W =
94,183,195,105,158,198,118,74
89,81,84,106,66,200,134,176
70,43,185,211,49,127,188,146
125,191,143,186,120,170,169,203
W[0][0] -> 94
W[0][2] -> 195
W[0][7] -> 74
W[2][7] -> 146
W[1][6] -> 134
W[3][3] -> 186
W[2][1] -> 43
W[3][5] -> 170
W[0][1] -> 183
W[:, 3] -> [105, 106, 211, 186]
W[1][0] -> 89

X =
145,122,151,98,135,77,113,150,111,58,126,126,134,104,104
134,106,99,129,130,138,115,150,122,162,128,134,110,185,172
110,124,109,145,130,75,140,106,140,65,143,145,104,133,115
127,110,146,101,128,82,86,142,131,168,119,145,125,107,106
111,123,134,139,122,166,71,166,120,152,144,125,119,107,45
134,114,113,167,133,132,164,80,125,138,133,115,126,113,125
71,134,178,139,121,162,118,159,129,141,125,165,117,79,145
115,133,145,135,131,125,182,88,128,115,135,194,104,75,107
91,146,129,140,126,212,115,128,121,117,108,141,152,135,122
Indices start at 0.
(0, 0) -> 145
(5, 12) -> 126
(8, 4) -> 126
(3, 5) -> 82
(1, 7) -> 150
(0, 1) -> 122
(6, 6) -> 118
(6, 5) -> 162
(6, 8) -> 129
(2, 11) -> 145
(8, 12) -> 152
(4, 5) -> 166
(5, 14) -> 125
(4, 7) -> 166
(5, 2) -> 113
(5, 6) -> 164
(8, 11) -> 141
(5, 10) -> 133
(7, 8) -> 128
(1, 6) -> 115
(4, 10) -> 144
(6, 2) -> 178
(2, 2) -> 109
(0, 5) -> 77
(7, 4) -> 131
(5, 11) -> 115
(3, 4) -> 128
(5, 3) -> 167
(4, 0) -> 111
(6, 12) -> 117
(7, 0) -> 115
(3, 9) -> 168
(8, 9) -> 117
(2, 0) -> 110
(1, 10) -> 128
(2, 13) -> 133
(2, 4) -> 130

a =
133,146,136,93,82,144,147,121,134
104,155,111,142,86,128,100,149,106
125,143,118,150,131,121,151,124,126
156,129,119,142,127,126,163,133,134
111,123,142,149,95,113,86,131,122
103,147,134,113,120,126,143,128,117
140,157,116,142,133,139,152,145,114
95,100,109,128,194,122,71,133,144
110,99,154,147,75,110,76,133,142
101,140,136,79,110,136,143,152,102
197,132,152,164,132,130,203,109,124
134,137,109,128,122,119,140,110,135
a[0, 0]: 133
a[:, 6]: [147, 100, 151, 163, 86, 143, 152, 71, 76, 143, 203, 140]
a[8, 8]: 142
a[11, 7]: 110
a[5, 3]: 113
a[3, 0]: 156
a[:, 8]: [134, 106, 126, 134, 122, 117, 114, 144, 142, 102, 124, 135]
a[2, 0]: 125
a[:, 5]: [144, 128, 121, 126, 113, 126, 139, 122, 110, 136, 130, 119]
a[3, 1]: 129
a[:, 4]: [82, 86, 131, 127, 95, 120, 133, 194, 75, 110, 132, 122]
a[10, 2]: 152
a[4, 8]: 122
a[0]: [133, 146, 136, 93, 82, 144, 147, 121, 134]
a[10, 0]: 197
a[2]: [125, 143, 118, 150, 131, 121, 151, 124, 126]
a[:, 7]: [121, 149, 124, 133, 131, 128, 145, 133, 133, 152, 109, 110]
a[2, 7]: 124
a[3, 4]: 127
a[:, 1]: [146, 155, 143, 129, 123, 147, 157, 100, 99, 140, 132, 137]
a[0, 3]: 93
a[:, 0]: [133, 104, 125, 156, 111, 103, 140, 95, 110, 101, 197, 134]
a[5, 1]: 147
a[:, 2]: [136, 111, 118, 119, 142, 134, 116, 109, 154, 136, 152, 109]
a[5]: [103, 147, 134, 113, 120, 126, 143, 128, 117]
a[4]: [111, 123, 142, 149, 95, 113, 86, 131, 122]
a[8, 2]: 154
a[7, 1]: 100
a[10]: [197, 132, 152, 164, 132, 130, 203, 109, 124]
a[8, 5]: 110
a[8]: [110, 99, 154, 147, 75, 110, 76, 133, 142]
a[:, 3]: [93, 142, 150, 142, 149, 113, 142, 128, 147, 79, 164, 128]
a[9]: [101, 140, 136, 79, 110, 136, 143, 152, 102]
a[2, 8]: 126

arr =
132,129,64,64,62,143,105,85,131,123,138,105,60,70
136,130,177,176,177,81,155,158,114,180,87,149,178,171
143,136,64,63,61,92,109,76,122,171,103,102,61,65
113,118,173,171,171,160,138,155,113,76,118,141,174,165
148,144,178,179,178,149,167,177,106,164,101,165,178,180
92,89,143,140,143,96,128,122,147,138,126,123,147,128
132,128,65,65,62,82,110,83,138,142,130,107,62,68
arr[-7][0]	132
arr[-1][0]	132
arr[-4][-8]	138
arr[1][3]	176
arr[6][-11]	65
arr[:, 9]	[123, 180, 171, 76, 164, 138, 142]
arr[-5][-14]	143
arr[-1][13]	68
arr[4]	[148, 144, 178, 179, 178, 149, 167, 177, 106, 164, 101, 165, 178, 180]
arr[:, -13]	[129, 130, 136, 118, 144, 89, 128]
arr[-7][-12]	64
arr[3][-4]	118
arr[-6][-3]	149
arr[5][-2]	147
arr[:, -14]	[132, 136, 143, 113, 148, 92, 132]
arr[-7][10]	138
arr[-4][-11]	171
arr[:, -10]	[62, 177, 61, 171, 178, 143, 62]
arr[3]	[113, 118, 173, 171, 171, 160, 138, 155, 113, 76, 118, 141, 174, 165]
arr[-5][1]	136
arr[-6][0]	136
arr[-5][8]	122
arr[5][-6]	147
arr[-1]	[132, 128, 65, 65, 62, 82, 110, 83, 138, 142, 130, 107, 62, 68]
arr[-3][-11]	179
arr[4][-6]	106
arr[4][-2]	178
arr[-6]	[136, 130, 177, 176, 177, 81, 155, 158, 114, 180, 87, 149, 178, 171]
arr[-3][-12]	178

x = 73,109,164,142,61
x[0]	73
x[1]	109

m = array([121,  38, 126, 153])
m[0] => 121
m[2] => 126
m[1] => 38

M =
129,126,123,138,142,128,121,137,106,101,192,120,123,118,116,126
124,146,121,132,126,155,121,135,124,151,192,125,123,132,104,126
135,126,113,138,124,128,121,135,120,131,192,134,95,132,115,126
133,126,123,138,126,128,121,114,124,131,192,158,119,132,117,127
Indices start at 0.
(0, 0)	129
(0, 7)	137
(0, 15)	126
(1, 4)	126
(2, 10)	192
(2, 3)	138
(0, 4)	142
(3, 15)	127
(3, 9)	131
(2, 12)	95
(1, 11)	125
(2, 14)	115
(3, 14)	117
(1, 3)	132
(1, 0)	124
(2, 5)	128
(0, 6)	121
(0, 9)	101
(0, 2)	123

B =
118,189,198,105,134,74,47,117,130,196,180,138,89
145,203,178,115,211,84,196,143,111,99,192,170,119
B[0,0] = 118
B[0,6] = 47
B[1,5] = 84
B[0] = [118, 189, 198, 105, 134, 74, 47, 117, 130, 196, 180, 138, 89]
B[1,9] = 99
B[0,9] = 196
B[1,2] = 178
B[:, 10] = [180, 192]
B[0,4] = 134

data =
128	130	113	121	108	121	136	121	131	109	102	103	124	135	135	136
125	130	115	123	156	125	123	97	107	94	133	124	132	128	126	115
136	133	139	154	140	125	121	136	131	117	141	139	136	126	139	126
129	132	130	151	139	126	105	140	152	145	129	112	129	134	112	144
127	126	111	117	141	137	128	123	153	185	81	170	130	125	130	112
116	135	132	118	119	133	122	157	96	121	127	113	122	111	145	169
149	130	127	114	122	126	157	127	147	120	135	129	125	137	133	90
117	129	135	118	88	128	117	100	147	119	162	55	134	127	136	120
118	127	133	105	86	130	164	101	130	120	124	151	134	123	142	109
128	127	131	139	131	134	140	132	147	106	134	129	136	143	115	125
121	118	132	125	114	107	125	117	122	151	154	138	111	129	140	128
124	133	135	111	172	148	142	135	137	150	121	164	126	135	112	70
128	130	130	123	154	143	107	142	148	136	155	90	122	130	131	136
126	124	127	143	139	129	81	122	148	113	120	136	121	122	131	162
135	113	103	121	137	127	134	96	108	132	124	104	118	123	135	150
data[0,-16] -> 128
data[-8] -> [117, 129, 135, 118, 88, 128, 117, 100, 147, 119, 162, 55, 134, 127, 136, 120]
data[4] -> [127, 126, 111, 117, 141, 137, 128, 123, 153, 185, 81, 170, 130, 125, 130, 112]
data[1,3] -> 123
data[-15,-4] -> 124
data[:, -13] -> [121, 123, 154, 151, 117, 118, 114, 118, 105, 139, 125, 111, 123, 143, 121]
data[:, 9] -> [109, 94, 117, 145, 185, 121, 120, 119, 120, 106, 151, 150, 136, 113, 132]
data[7,-13] -> 118
data[-5,-5] -> 138
data[-10,12] -> 122
data[14] -> [135, 113, 103, 121, 137, 127, 134, 96, 108, 132, 124, 104, 118, 123, 135, 150]
data[-8,13] -> 127
data[0,-8] -> 131
data[-10,1] -> 135
data[9,3] -> 139
data[:, 7] -> [121, 97, 136, 140, 123, 157, 127, 100, 101, 132, 117, 135, 142, 122, 96]
data[-7,-7] -> 120
data[13,8] -> 148
data[-5,9] -> 151
data[:, -10] -> [136, 123, 121, 105, 128, 122, 157, 117, 164, 140, 125, 142, 107, 81, 134]
data[13] -> [126, 124, 127, 143, 139, 129, 81, 122, 148, 113, 120, 136, 121, 122, 131, 162]
data[0,-6] -> 102
data[:, -12] -> [108, 156, 140, 139, 141, 119, 122, 88, 86, 131, 114, 172, 154, 139, 137]
data[8,-6] -> 124
data[2] -> [136, 133, 139, 154, 140, 125, 121, 136, 131, 117, 141, 139, 136, 126, 139, 126]
data[-3] -> [128, 130, 130, 123, 154, 143, 107, 142, 148, 136, 155, 90, 122, 130, 131, 136]
data[-4,10] -> 121
data[11,3] -> 111
data[-9] -> [149, 130, 127, 114, 122, 126, 157, 127, 147, 120, 135, 129, 125, 137, 133, 90]
data[-6,8] -> 147
data[:, -6] -> [102, 133, 141, 129, 81, 127, 135, 162, 124, 134, 154, 121, 155, 120, 124]
data[:, -3] -> [135, 128, 126, 134, 125, 111, 137, 127, 123, 143, 129, 135, 130, 122, 123]
data[-3,-6] -> 155
data[-2,-11] -> 129
